Below are the code and all the weights of a small trained network. Each question names an input and a class and asks about switching units off, where a switched-off unit gives its printed mean instead of its output.

import numpy as np


def w(rows, s, z=0):
    codes = np.array(rows[::2]) - 128.0
    scale = np.full(codes.shape[1], s)
    scale[-1] = z or s
    return codes * scale


def f(y):
    return y / 2 * (1 + np.tanh(0.7978845608 * (y + 0.044715 * y**3)))


def log_softmax(a):
    a = a - a.max(-1, keepdims=True)
    return a - np.log(np.exp(a).sum(-1, keepdims=True))


def net(x, mask):
    res = np.array(x, float).reshape(1, 3) / 4 @ E
    y = f(res @ A[0][:, :-1].T + A[0][:, -1])
    res = res + np.where(mask, y, B[0][:, -1]) @ B[0][:, :-1]
    return log_softmax(res[-1] @ U[:, :-1].T + U[:, -1])


A, B = {}, {}
E = w([
[116,200,135,46,96,164,140,52,135,114],'x0',
[227,127,52,139,102,107,130,114,138,114],'x1',
[175,112,158,188,90,254,97,112,170,184],'x2',
],0.012)
A[0] = w([
[138,113,146,158,129,166,90,109,193,94,62],'neuron 0',
[203,132,85,183,160,136,138,87,149,74,211],'neuron 1',
[182,124,217,149,63,182,111,117,107,223,87],'neuron 2',
[135,29,99,160,210,75,72,169,116,160,48],'neuron 3',
[57,86,247,86,171,141,113,115,116,167,255],'neuron 4',
[128,221,115,71,106,190,152,2,116,88,68],'neuron 5',
[200,102,63,97,87,94,108,123,114,117,193],'neuron 6',
[184,114,67,135,137,141,176,95,112,129,43],'neuron 7',
[170,143,129,207,87,233,65,77,145,181,59],'neuron 8',
[159,63,149,189,170,123,124,173,159,144,171],'neuron 9',
[142,60,69,214,204,133,143,194,122,203,59],'neuron 10',
[255,126,120,131,80,131,180,127,145,65,101],'neuron 11',
[85,176,68,71,205,4,183,124,21,122,111],'neuron 12',
],0.0078,0.0033)
B[0] = w([
[95,198,106,118,177,118,100,156,52,117,152],'neuron 0',
[131,144,184,158,82,113,98,113,159,113,171],'neuron 1',
[24,152,89,80,130,83,68,137,132,162,204],'neuron 2',
[106,115,75,102,93,212,165,81,44,82,183],'neuron 3',
[109,98,255,184,94,124,162,66,108,160,211],'neuron 4',
[151,21,54,151,55,212,199,59,55,96,220],'neuron 5',
[69,56,222,164,142,38,127,130,139,194,175],'neuron 6',
[91,161,150,176,164,105,201,159,41,165,143],'neuron 7',
[105,154,96,103,146,123,50,133,107,165,227],'neuron 8',
[86,59,130,95,56,188,56,60,117,97,185],'neuron 9',
[105,92,106,65,88,136,207,89,73,106,192],'neuron 10',
[93,139,198,242,110,93,159,155,54,123,171],'neuron 11',
[74,167,81,122,120,144,61,143,124,206,249],'neuron 12',
],0.0084,0.013)
U = w([
[102,65,32,87,42,183,166,47,107,55,128],'0',
[66,154,45,81,121,99,16,108,142,218,107],'1',
[84,98,254,209,99,86,148,96,126,165,121],'2',
[118,82,141,114,93,113,105,82,166,139,255],'3',
[131,90,138,93,207,124,173,134,175,88,93],'4',
[156,143,84,70,142,116,119,126,199,103,96],'5',
[164,129,122,102,179,130,128,120,139,58,92],'6',
],0.0085,0.0084)

Each question gives the input, the list of numbers given to net, and the class t.
The units are the neurons (one row each of A and B). Each row of codes is followed by its name. A weight is (code - 128) times the scale printed after its matrix; where a second scale follows, it is the last column's (A, B and U).
mask holds one flag per neuron, in row order. A switched-off neuron (its flag False) gives its mean, the last column of its row in B, instead of its output. The means were averaged over made-up inputs and are rounded, as every weight is.
A unit's drop is (log p(t) with every unit on - log p(t) with that unit switched off) / (log p(t) with every unit on - log p(t) with every unit switched off).
The circuit of an input: a set's keep is (log p(t) with only the set's units on - log p(t) with every unit switched off) / (log p(t) with every unit on - log p(t) with every unit switched off). Starting from the 12 units with the biggest drops (on a tie, the unit counted first), units are removed one at a time, each time the one whose removal leaves the highest keep (on an exact tie, the one counted first), for as long as the keep stays at least 0.8.
units of the circuit, in order: the units of the circuit, biggest drop first
top k neurons: the k neurons with the biggest drops, biggest first
drop of u: that unit's drop, to one decimal
input [3,7,8], class 1: units of the circuit, in order : [neuron 8]
input [-3,-4,4], class 1: top 3 neurons : [neuron 5; neuron 2; neuron 11]
input [-7,-6,8], class 1: top 4 neurons : [neuron 2; neuron 8; neuron 5; neuron 0]
input [2,3,1], class 3: top 2 neurons : [neuron 4; neuron 3]
input [-1,1,-1], class 3: top 2 neurons : [neuron 5; neuron 4]
input [-6,5,8], class 1: top 3 neurons : [neuron 8; neuron 2; neuron 5]
input [-5,2,6], class 1: top 3 neurons : [neuron 5; neuron 8; neuron 2]
input [2,2,-3], class 3: top 2 neurons : [neuron 8; neuron 2]
input [5,-6,-5], class 2: top 2 neurons : [neuron 4; neuron 3]
input [0,-1,0], class 3: top 4 neurons : [neuron 11; neuron 5; neuron 6; neuron 12]
input [-5,0,-4], class 0: top 4 neurons : [neuron 3; neuron 8; neuron 2; neuron 10]
input [-6,2,6], class 0: top 3 neurons : [neuron 10; neuron 12; neuron 9]
input [0,-5,-4], class 2: top 2 neurons : [neuron 4; neuron 8]
input [-7,3,5], class 0: units of the circuit, in order : [neuron 10]
input [-2,6,1], class 2: drop of neuron 8 : 0.0
input [-4,-2,1], class 0: drop of neuron 3 : 0.1
input [-4,-5,6], class 1: drop of neuron 5 : 0.4
